Below are the code and all the weights of a small trained network. Each question names an input and a target symbol and asks about switching units off, where a switched-off unit gives its printed mean instead of its output.

import numpy as np


def w(rows, s, z=0):
    codes = np.array(rows[::2]) - 128.0
    scale = np.full(codes.shape[1], s)
    scale[-1] = z or s
    return codes * scale


def f(y):
    return y / 2 * (1 + np.tanh(0.7978845608 * (y + 0.044715 * y**3)))


def softmax(a):
    e = np.exp(a - a.max(-1, keepdims=True))
    return e / e.sum(-1, keepdims=True)


def log_softmax(a):
    a = a - a.max(-1, keepdims=True)
    return a - np.log(np.exp(a).sum(-1, keepdims=True))


def net(x, mask):
    ids = ['αδεζηθλμπστφω'.index(c) for c in x.split()]
    T = len(ids)
    res = E[ids] + P[:T]
    u = 0
    for l in range(2):
        q, k, v = (res @ M[l].T for M in (Q, K, V))
        z = softmax(np.where(np.tri(T) > 0, q @ k.T / 4**0.5, -1e9)) @ v
        res = res + np.where(mask[u], z, O[l][:, -1]) @ O[l][:, :-1]
        u += 1
        y = f(res @ A[l][:, :-1].T + A[l][:, -1])
        res = res + np.where(mask[u : u + 8], y, B[l][:, -1]) @ B[l][:, :-1]
        u += 8
    return log_softmax(res[-1] @ U[:, :-1].T + U[:, -1])


Q, K, V, O, A, B = {}, {}, {}, {}, {}, {}
E = w([
[121,185,151],'α',
[152,74,138],'δ',
[144,175,160],'ε',
[137,217,114],'ζ',
[135,106,147],'η',
[123,112,139],'θ',
[170,254,150],'λ',
[156,158,105],'μ',
[162,143,126],'π',
[179,59,243],'σ',
[133,87,95],'τ',
[73,111,227],'φ',
[74,169,73],'ω',
],0.019)
P = w([
[151,146,106],'0',
[214,145,16],'1',
[198,125,55],'2',
[171,149,127],'3',
[177,127,95],'4',
[176,113,110],'5',
[141,143,119],'6',
[166,107,60],'7',
[168,88,71],'8',
[91,110,165],'9',
[79,83,129],'10',
[215,79,2],'11',
[183,159,76],'12',
],0.004)
Q[0] = w([
[123,183,76],'0.h1',
[193,115,2],'0.h1',
[99,84,153],'0.h1',
[188,122,61],'0.h1',
],0.0091)
K[0] = w([
[147,146,133],'0.h1',
[133,180,40],'0.h1',
[1,144,85],'0.h1',
[190,86,51],'0.h1',
],0.0069)
V[0] = w([
[102,116,137],'0.h1',
[125,170,175],'0.h1',
[254,83,200],'0.h1',
[248,146,255],'0.h1',
],0.0063)
O[0] = w([
[117,127,140,114],'0.h1',
[252,241,28,154],'0.h1',
[150,25,11,224],'0.h1',
[43,146,58,255],'0.h1',
],0.0033,0.0043)
A[0] = w([
[174,144,178,156],'0.n1',
[208,182,111,82],'0.n2',
[69,76,76,154],'0.n3',
[137,153,146,67],'0.n4',
[73,186,112,47],'0.n5',
[165,101,84,91],'0.n6',
[155,255,123,255],'0.n7',
[199,117,119,139],'0.n8',
],0.0095,0.0037)
B[0] = w([
[190,65,125,157],'0.n1',
[107,33,195,164],'0.n2',
[12,207,131,142],'0.n3',
[166,64,175,117],'0.n4',
[144,109,254,129],'0.n5',
[117,147,129,135],'0.n6',
[89,68,78,254],'0.n7',
[53,85,102,161],'0.n8',
],0.0072,0.006)
Q[1] = w([
[171,114,76],'1.h1',
[145,72,52],'1.h1',
[79,135,174],'1.h1',
[132,254,190],'1.h1',
],0.0091)
K[1] = w([
[166,111,220],'1.h1',
[35,172,196],'1.h1',
[102,253,164],'1.h1',
[200,68,59],'1.h1',
],0.0074)
V[1] = w([
[138,181,98],'1.h1',
[175,212,59],'1.h1',
[49,205,113],'1.h1',
[246,127,86],'1.h1',
],0.013)
O[1] = w([
[255,133,148,42],'1.h1',
[231,131,50,3],'1.h1',
[173,174,114,25],'1.h1',
[133,41,43,112],'1.h1',
],0.0099,0.0025)
A[1] = w([
[212,108,72,233],'1.n1',
[69,216,1,118],'1.n2',
[107,148,47,122],'1.n3',
[73,147,226,186],'1.n4',
[172,75,128,123],'1.n5',
[77,155,91,88],'1.n6',
[199,72,201,75],'1.n7',
[152,197,131,255],'1.n8',
],0.0092,0.0061)
B[1] = w([
[192,123,149,192],'1.n1',
[157,80,207,205],'1.n2',
[179,53,107,168],'1.n3',
[141,173,70,255],'1.n4',
[153,74,68,149],'1.n5',
[94,64,185,149],'1.n6',
[20,159,139,148],'1.n7',
[254,148,164,175],'1.n8',
],0.0082,0.0051)
U = w([
[190,133,254,158],'α',
[132,120,131,17],'δ',
[143,132,139,253],'ε',
[50,119,88,93],'ζ',
[57,82,122,125],'η',
[172,176,119,222],'θ',
[146,106,56,187],'λ',
[136,125,132,120],'μ',
[156,97,89,158],'π',
[141,97,133,162],'σ',
[100,129,106,13],'τ',
[62,240,155,160],'φ',
[134,132,131,39],'ω',
],0.0093,0.0042)

Each question gives the input, a string of symbols that net reads in full, and the target symbol t.
The units are the heads (4 rows each of Q, K, V and O) and the neurons (one row each of A and B). Each row of codes is followed by its name. A weight is (code - 128) times the scale printed after its matrix; where a second scale follows, it is the last column's (O, A, B and U).
mask holds one flag per unit, layer by layer, with each layer's heads first. A switched-off unit (its flag False) gives its mean, the last column of its rows in O or B, instead of its output. The means were averaged over made-up inputs and are rounded, as every weight is.
A unit's drop is (log p(t) with every unit on - log p(t) with that unit switched off) / (log p(t) with every unit on - log p(t) with every unit switched off).
The circuit of an input: a set's keep is (log p(t) with only the set's units on - log p(t) with every unit switched off) / (log p(t) with every unit on - log p(t) with every unit switched off). Starting from the 12 units with the biggest drops (on a tie, the unit counted first), units are removed one at a time, each time the one whose removal leaves the highest keep (on an exact tie, the one counted first), for as long as the keep stays at least 0.8.
units of the circuit, in order: the units of the circuit, biggest drop first
unit that matters most: the unit with the biggest drop
top k neurons: the k neurons with the biggest drops, biggest first
top k neurons in layer l: the k neurons of layer l with the biggest drops, biggest first
drop when u is switched off: that unit's drop, to one decimal
input λ θ φ φ σ, target φ: units of the circuit, in order : 1.h1, 1.n7, 1.n4
input σ μ θ π σ ε σ ζ, target η: units of the circuit, in order : 1.h1, 0.n7
input σ θ δ φ φ ε, target φ: units of the circuit, in order : 1.h1
input η μ π σ, target η: units of the circuit, in order : 1.h1, 1.n7
input φ δ φ λ ε, target φ: units of the circuit, in order : 1.h1, 0.n7
input φ σ α σ φ φ ζ φ, target φ: units of the circuit, in order : 1.h1, 1.n4
input μ σ μ λ θ μ μ σ θ σ, target η: units of the circuit, in order : 1.n7, 1.n8
input φ π σ, target φ: units of the circuit, in order : 1.h1, 1.n4
input ζ ε σ σ θ π, target η: top 2 neurons : 0.n7, 1.n8
input ζ λ τ μ σ σ φ φ μ, target φ: top 2 neurons in layer 0 : 0.n7, 0.n3
input ε μ θ μ σ σ ζ, target η: top 2 neurons in layer 0 : 0.n7, 0.n3
input ω ω θ μ φ, target φ: top 2 neurons in layer 0 : 0.n5, 0.n7
input ε τ μ ε θ σ δ σ λ, target η: drop when 0.n1 is switched off : 0.0
input μ μ μ ζ α ε ω, target α: unit that matters most : 1.n2
input μ σ π σ θ δ σ δ, target η: drop when 0.n1 is switched off : -0.1
input φ σ τ, target φ: drop when 1.n4 is switched off : 0.1
input δ μ θ σ θ ζ φ φ θ, target φ: drop when 1.n4 is switched off : 0.1
